Below are the code and all the weights of a small trained network. Each question names an input and a class and asks about switching units off, where a switched-off unit gives its printed mean instead of its output.

import numpy as np


def w(rows, s, z=0):
    codes = np.array(rows[::2]) - 128.0
    scale = np.full(codes.shape[1], s)
    scale[-1] = z or s
    return codes * scale


def f(y):
    return np.maximum(y, 0)


def log_softmax(a):
    a = a - a.max(-1, keepdims=True)
    return a - np.log(np.exp(a).sum(-1, keepdims=True))


def net(x, mask):
    res = np.array(x, float).reshape(1, 3) / 4 @ E
    y = f(res @ A[0][:, :-1].T + A[0][:, -1])
    res = res + np.where(mask, y, B[0][:, -1]) @ B[0][:, :-1]
    return log_softmax(res[-1] @ U[:, :-1].T + U[:, -1])


A, B = {}, {}
E = w([
[81,184,213,141,122,3],'x0',
[143,191,199,143,211,185],'x1',
[140,243,1,169,135,78],'x2',
],0.0086)
A[0] = w([
[89,129,190,152,79,72,146],'neuron 1',
[146,187,171,92,160,69,191],'neuron 2',
[106,82,120,130,86,61,184],'neuron 3',
[103,164,168,178,130,24,63],'neuron 4',
[65,136,143,127,146,69,103],'neuron 5',
[123,194,188,122,189,177,151],'neuron 6',
[110,102,118,102,91,116,89],'neuron 7',
[135,125,219,81,107,30,115],'neuron 8',
[118,217,179,113,169,196,64],'neuron 9',
[156,201,49,108,136,125,63],'neuron 10',
[151,194,84,68,143,115,96],'neuron 11',
[141,91,101,104,148,84,97],'neuron 12',
[108,15,233,102,107,153,83],'neuron 13',
[117,223,50,150,94,102,155],'neuron 14',
[100,81,102,134,41,95,74],'neuron 15',
[79,85,117,195,101,104,163],'neuron 16',
[146,54,37,122,141,255,110],'neuron 17',
[102,53,58,77,97,68,79],'neuron 18',
[144,104,132,150,118,89,97],'neuron 19',
[150,72,92,136,111,213,167],'neuron 20',
[112,66,97,106,88,102,254],'neuron 21',
[142,44,204,108,97,158,109],'neuron 22',
[106,170,177,133,176,179,193],'neuron 23',
],0.0097,0.007)
B[0] = w([
[120,125,121,74,113,171,208],'neuron 1',
[114,182,128,100,136,169,214],'neuron 2',
[165,199,147,138,134,142,215],'neuron 3',
[99,74,125,118,49,146,199],'neuron 4',
[107,100,150,99,95,136,174],'neuron 5',
[196,184,139,165,113,129,207],'neuron 6',
[161,122,123,149,108,100,149],'neuron 7',
[82,124,124,86,78,157,219],'neuron 8',
[189,112,112,203,43,110,178],'neuron 9',
[62,81,153,181,115,90,191],'neuron 10',
[101,115,100,170,144,116,171],'neuron 11',
[152,117,121,144,102,133,144],'neuron 12',
[57,105,77,206,159,86,248],'neuron 13',
[60,143,148,164,195,113,244],'neuron 14',
[182,99,105,206,83,152,180],'neuron 15',
[149,159,151,133,125,120,180],'neuron 16',
[88,137,144,71,41,153,254],'neuron 17',
[191,108,145,178,58,102,193],'neuron 18',
[138,124,114,141,109,140,142],'neuron 19',
[100,161,149,75,114,152,227],'neuron 20',
[185,255,187,146,213,139,246],'neuron 21',
[82,115,115,173,163,81,224],'neuron 22',
[180,213,172,144,150,115,210],'neuron 23',
],0.019,0.0095)
U = w([
[2,131,131,181,154,89,133],'0',
[47,153,157,60,34,225,112],'1',
[202,175,156,166,85,138,150],'2',
[128,204,174,85,203,181,255],'3',
[153,104,113,99,125,116,77],'4',
[165,72,117,42,174,100,99],'5',
[142,117,117,75,163,162,73],'6',
],0.0098,0.0066)

Each question gives the input, the list of numbers given to net, and the class t.
The units are the neurons (one row each of A and B). Each row of codes is followed by its name. A weight is (code - 128) times the scale printed after its matrix; where a second scale follows, it is the last column's (A, B and U).
mask holds one flag per neuron, in row order. A switched-off neuron (its flag False) gives its mean, the last column of its row in B, instead of its output. The means were averaged over made-up inputs and are rounded, as every weight is.
A unit's drop is (log p(t) with every unit on - log p(t) with that unit switched off) / (log p(t) with every unit on - log p(t) with every unit switched off).
The circuit of an input: a set's keep is (log p(t) with only the set's units on - log p(t) with every unit switched off) / (log p(t) with every unit on - log p(t) with every unit switched off). Starting from the 12 units with the biggest drops (on a tie, the unit counted first), units are removed one at a time, each time the one whose removal leaves the highest keep (on an exact tie, the one counted first), for as long as the keep stays at least 0.8.
units of the circuit, in order: the units of the circuit, biggest drop first
top k neurons: the k neurons with the biggest drops, biggest first
drop when u is switched off: that unit's drop, to one decimal
input [1,0,-8], class 0: units of the circuit, in order => [neuron 13]
input [6,6,-5], class 1: top 4 neurons => [neuron 8; neuron 21; neuron 1; neuron 2]
input [4,-3,-1], class 1: top 2 neurons => [neuron 8; neuron 23]
input [-6,8,-7], class 2: top 4 neurons => [neuron 6; neuron 23; neuron 9; neuron 14]
input [-2,2,2], class 3: top 2 neurons => [neuron 13; neuron 18]
input [-5,3,5], class 0: top 2 neurons => [neuron 10; neuron 14]
input [2,0,3], class 3: top 2 neurons => [neuron 13; neuron 22]
input [-7,2,6], class 1: top 3 neurons => [neuron 17; neuron 13; neuron 22]
input [2,0,-3], class 3: top 2 neurons => [neuron 10; neuron 14]
input [-3,7,7], class 0: top 3 neurons => [neuron 14; neuron 10; neuron 21]
input [-4,1,-6], class 0: top 2 neurons => [neuron 13; neuron 22]
input [3,5,-6], class 0: top 3 neurons => [neuron 13; neuron 22; neuron 21]
input [-6,6,0], class 1: drop when neuron 17 is switched off => 3.4
input [4,2,0], class 1: drop when neuron 4 is switched off => 0.1
input [-5,8,-2], class 2: units of the circuit, in order => [neuron 9]
input [-4,3,-5], class 0: drop when neuron 22 is switched off => 0.5
